[192  94 173 119] : F
[131 121 131 122] : X
[141  94 173 140] : B
[150 130 118 130] : S
[133 124 129 163] : D
[136 136 151 136] : R
[104  76 166 136] : U
[192  99 131  99] : H
[139 189 151  84] : E
miss B: [173  94 140]	[141]
dup H: 	[99]
miss U: [ 76 136 166]	[104]
dup R: 	[136]
dup X: 	[131]
miss U: [136  76 166]	[104]
miss U: [166  76 104]	[136]

[105 125  90 159 110 130  95 182 125 172 121 176 104 132 128  98 157 109
 110 134 150 132 150 158 145 149  79 149 110 146 143 117  88  94 124] -> T
[105 125  90 159 110 130  95 182 125 172 121 176 104 132 128  98 157 109
 110 134 150 132 150 139 105 108  69 106 147 108 132 130 147 143 142] -> J
[114 111 161  93 124 142 153  92 141  92 119 100 145 117 106 129  89 133
 131 142 111 163 101  99 104 142 171 161 120  98  86 171 123 115 115] -> A
[129  91 150 119 152 136 121 145 103 126  68 144 131 168 100 102 122 137
 130 135 108 149 168 109 129 153 189  80 127 143 136  95 129 141 129] -> V
[121 108 164  93 128 139 124 127 131 109  97 128 121 161  74  88 102 149
 135 154  93 163  99  88  96 145 170 116 126 120 104 150 102 115 115] -> Q
[117 129  99 163 110 127  90 177 124 173 130 175  98 132 137 104 160 112
 104 134 155 118 145 139 101 104  72 104 151 116 140 125 143 147 130] -> Y
[116 111 163  89 126 140 133 121 137 106 104 122 126 149  79  95  96 144
 134 152  95 166  95  87  96 144 167 129 125 113  95 162 106 114 118] -> W
miss W: [149 122  87 163 111 114 134 144 129 137  79 121 125  96 104  95 126  96
 152 133 113  95 140  95 144  95 106 116 166  89 106 162 167 126]	[118]
miss W: [116  95 125 144 129  79  95 106 122  96  96 126  87 137 113 140 149  95
 126  89 111 144 166  95 106 162 163 114 134 121 104 167 133 118]	[152]
asked: [105 125  90 159 110 130  95 182 125 172 121 176 104 132 128  98 157 109
 110 134 150 132 150 158 145 149  79 149 110 146 143 117  88  94 124]	T

[116 145 125 160 119 133 155 160 100 156 116 111 148 117 140 179 112  86
  88 112 158 134 138] : K
[132 138 117 136 103 135 147 148 104 139 123 102 131 108 124 152 125 110
 105 134 162 132 124] : C
[129 132 121 140 105 116 155 166 100 149 146 103 134 121 137 157 115 118
 102 158 176 107 140] : G
[129 143 139 135 110 133 144 155 100 161 142 118 131 105 140 163 134 120
 117 117 157 137 113] : M
[124 137 121 149 110 125 155 162 101 148 129 103 101 120 136 165 112 100
  92 141 169 118 141] : L
[130 136 117 140 104 130 150 153 103 140 125 100 134 113 126 155 120 107
 100 142 166 125 132] : P
[123 133 122 151 111 112 160 173  98 152 144 102 141 128 143 166 107 107
  91 158 178 102 150] : N
miss L: [169 120 125 137 141 149 129 112 101 124 162 110 121 155 141 148 103  92
 136 165 101 118]	[100]
miss M: [163 142 144 105 161 137 117 113 100 135 143 139 155 134 157 133 118 110
 120 117 129 131]	[140]

[108  93 135 113 129 151  88 125 158 110 108 109]  dof
[ 84  63  96 150  87 125 150 133 111 106 125 136]  dozu
[121  99 121 152 134 136 101 121 146 136 136 121]  dun
miss dun: [121 121 146  99 136 136 101 136 121 152 121]	[134]
miss dof: [158 129 125 108 151  93 110 113 108 135  88]	[109]
dup dof: 	[108]
asked: [ 84  63  96 150  87 125 150 133 111 106 125 136]	dozu
miss dof: [151 125 108 129 135  88 109 113  93 108 110]	[158]
miss dun: [152 136 121 121 146 136 121 136  99 134 121]	[101]
asked: [108  93 135 113 129 151  88 125 158 110 108 109]	dof

[120 129 129 120 123 129 118 129 127 120 120] : retid
[125 124 116 122 116 169 162 111 117 117 113] : Les
[120 124 121 129 130 109  99 138 126 123 121] : Nim
[120 125 121 128 130 105  98 106 125 122 121] : Nozef
[120 124 121 129 130 110  99 139 126 123 122] : kidu
miss Nozef: [121 125 122 128 106 121 125  98 120 130]	[105]
asked: [120 124 121 129 130 109  99 138 126 123 121]	Nim
dup Nim: 	[121]
asked: [120 124 121 129 130 110  99 139 126 123 122]	kidu

[152 113 114 127 151] : solig
[ 77 160  84 102 160] : zuk
[155  89  99 154 141] : munu
dup zuk: 	[160]
miss solig: [127 114 151 152]	[113]
miss solig: [113 127 114 151]	[152]
miss munu: [155 141 154  89]	[99]
miss munu: [141  89 155  99]	[154]
miss munu: [155 141  99 154]	[89]

[151 126 109 120 140 147 129 122  89 122 122 107 117 135 122 143 137 129
 126 139 126 134 136 128 159 124 136 138 109 163 106 105 116 134 132 148
 112 130 128  80 120 132 112 105  94 151 142 144 129 125 122 141 130]  Zizo
[138 126 105 118 133 149 131 148  94 132 139 108 120 136 122 137 133 125
 126 141 132 138 134 131 159 128 132 130 105 157 111 105 122 131 131 148
 114 125 130  91 122 134 114 107  98 147 142 134 134 130 125 133 138]  Givu
[147 126 105 116 132 145 131 147  93 128 134 109 120 138 122 141 136 127
 127 135 136 144 136 135 159 127 136 132 105 154 109 112 124 132 135 148
 118 127 128  94 124 135 115 104  96 144 145 137 130 129 123 133 144]  budof
[152 123 107 119 143 136 128 140  92 129 134 107 113 136 121 137 136 123
 127 134 131 134 133 128 156 134 131 138 109 161 106 107 117 133 132 152
 111 128 126  82 122 136 115 105  90 147 143 147 130 126 125 140 134]  zat
[135 114 107 129 126 103 115 116 138 109 142 132 118 114 145 107 139 124
 124 130 105 133 134 126 111 103 127 152 115 112 115 131 144 117 115 119
 145 156 154 120 134 144 124 167 146 113 149 111 116 124 128 140 152]  Tuf
[104 136 130 153 104 145 125 137 130 134 123 128 118 118 104 130 133 126
 144 112 123 135 138 119 145 102 124 125 124 129 114 138 140 116 143 117
 146  96 129  99 121 135 150 134 114  97 125 119 125 124  94 158 116]  guk
[137 118 106 126 126 100 114 116 145 105 142 130 115 115 142 108 140 122
 125 130 107 134 130 123 114 105 129 155 110 110 119 134 152 119 115 121
 147 154 155 121 129 145 125 169 146 114 149 116 114 121 132 136 154]  zel
[101 147 126 154 109 141 127 135 132 132 122 123 118 120 100 126 135 128
 141 110 117 137 133 125 142  99 125 133 118 133 118 132 126 119 143 117
 133 103 133 101 119 133 161 144 116  96 121 117 125 129 103 144 114]  mupu
miss mupu: [129  96 116 121 133 132 126 119 147 135 133 119 133 101 114 125 103 109
 144 117  99 122 133 135 161 154 141 127 142 103 132 118 125 126 133 141
 143 123 144 117 110 132 137 101 126 125 100 118 133 117 118 120]	[128]
asked: [147 126 105 116 132 145 131 147  93 128 134 109 120 138 122 141 136 127
 127 135 136 144 136 135 159 127 136 132 105 154 109 112 124 132 135 148
 118 127 128  94 124 135 115 104  96 144 145 137 130 129 123 133 144]	budof
asked: [151 126 109 120 140 147 129 122  89 122 122 107 117 135 122 143 137 129
 126 139 126 134 136 128 159 124 136 138 109 163 106 105 116 134 132 148
 112 130 128  80 120 132 112 105  94 151 142 144 129 125 122 141 130]	Zizo

[146 107 140 132 121 130 122 110 119 113 129 107 103 128 149 125 144 110
 115 132 146 139 135] : Zuget
[132 144 129 149 134 132  99 105 109 129 133 109 119 116 135 130  78 115
 113 146 102 172 139] : gir
[ 97 154 117 139 171 142 142 119 130 115 135 125 106 111 142 135  86 135
 135 135  82  82 130] : fite
[ 86 148 118 124  99 143 111 138 142 118 123 136 123 118 123 100 123 149
 132 142  99 113 118] : lago
asked: [132 144 129 149 134 132  99 105 109 129 133 109 119 116 135 130  78 115
 113 146 102 172 139]	gir
asked: [ 86 148 118 124  99 143 111 138 142 118 123 136 123 118 123 100 123 149
 132 142  99 113 118]	lago
miss lago: [118 118 148 111 124 123 123 113 149  86 138  99 123 136 142 118 118 142
 132  99 143 123]	[100]
asked: [ 97 154 117 139 171 142 142 119 130 115 135 125 106 111 142 135  86 135
 135 135  82  82 130]	fite

[138 171  86 141 175 122 167 124] = Nuz
[153 141 166  91 130 130 130 103] = kize
[133 185  88 146 171 114 170 132] = kibur
[185 185 147 146 171 114 170 126] = zuf
[138 171  86 141 175 122 167 126] = Kiko
miss Kiko: [167  86 138 141 171 122 175]	[126]
dup zuf: 	[185]
miss zuf: [170 185 114 126 147 171 185]	[146]
miss kibur: [132 185 146 170 171  88 114]	[133]
dup kize: 	[130]
miss Nuz: [167 141 175 122 138 124 171]	[86]
miss zuf: [114 170 126 146 147 185 185]	[171]

[125 123 132 153 103 134] : tole
[110 126 164 151 137 125] : miz
[194 119 160  75 132 100] : vom
[128 107 170 177 123 128] : Temut
[179 121 156  92 125 107] : Rebos
[124 124 153 124 115 103] : zozef
[117 120 161 162 126 124] : Nad
[121 130 136 145 104 134] : Luta
[118 103 162 145 121 113] : popu
miss Nad: [124 161 126 117 162]	[120]
miss Nad: [126 162 161 117 120]	[124]
dup zozef: 	[124]
miss Nad: [162 126 120 124 117]	[161]
asked: [118 103 162 145 121 113]	popu

[ 76  76 121 123 136  75] -> Nur
[ 76 136 121 123 136 136] -> zar
[132 133  97 136 136 136] -> Zedo
[132 150  97  95 123  97] -> Moz
dup Zedo: 	[136]
dup zar: 	[136]
miss Zedo: [ 97 136 133 136 136]	[132]
dup Moz: 	[97]

[118 121 127  89 124 114 159 106 102 145 130 105 142 104 102] = sima
[ 95 127 137 117 132 124 162 153 116 150 107  99 120 107 114] = mon
[128 158 129 121 115 122 133 121 134 113 175 103 125 172 106] = Suru
[158 112 135 120 135 118 123 112 111 153 137 173 153  90 106] = mizib
[156 111 102 136 129 117 178 122 123 120 115 143 142 177 160] = Seze
[141 111 153 107 146 115 128 130 130 163 126 146 156  99 102] = runaf
[ 88 133 132 134 115 117 125 125 129 154 109  98 106 104 143] = Tet
miss sima: [145 124 127 118 159 106 102 142 121 130 114 104  89 102]	[105]
dup mon: 	[107]
miss Seze: [142 160 111 122 156 115 120 117 143 178 129 136 102 123]	[177]

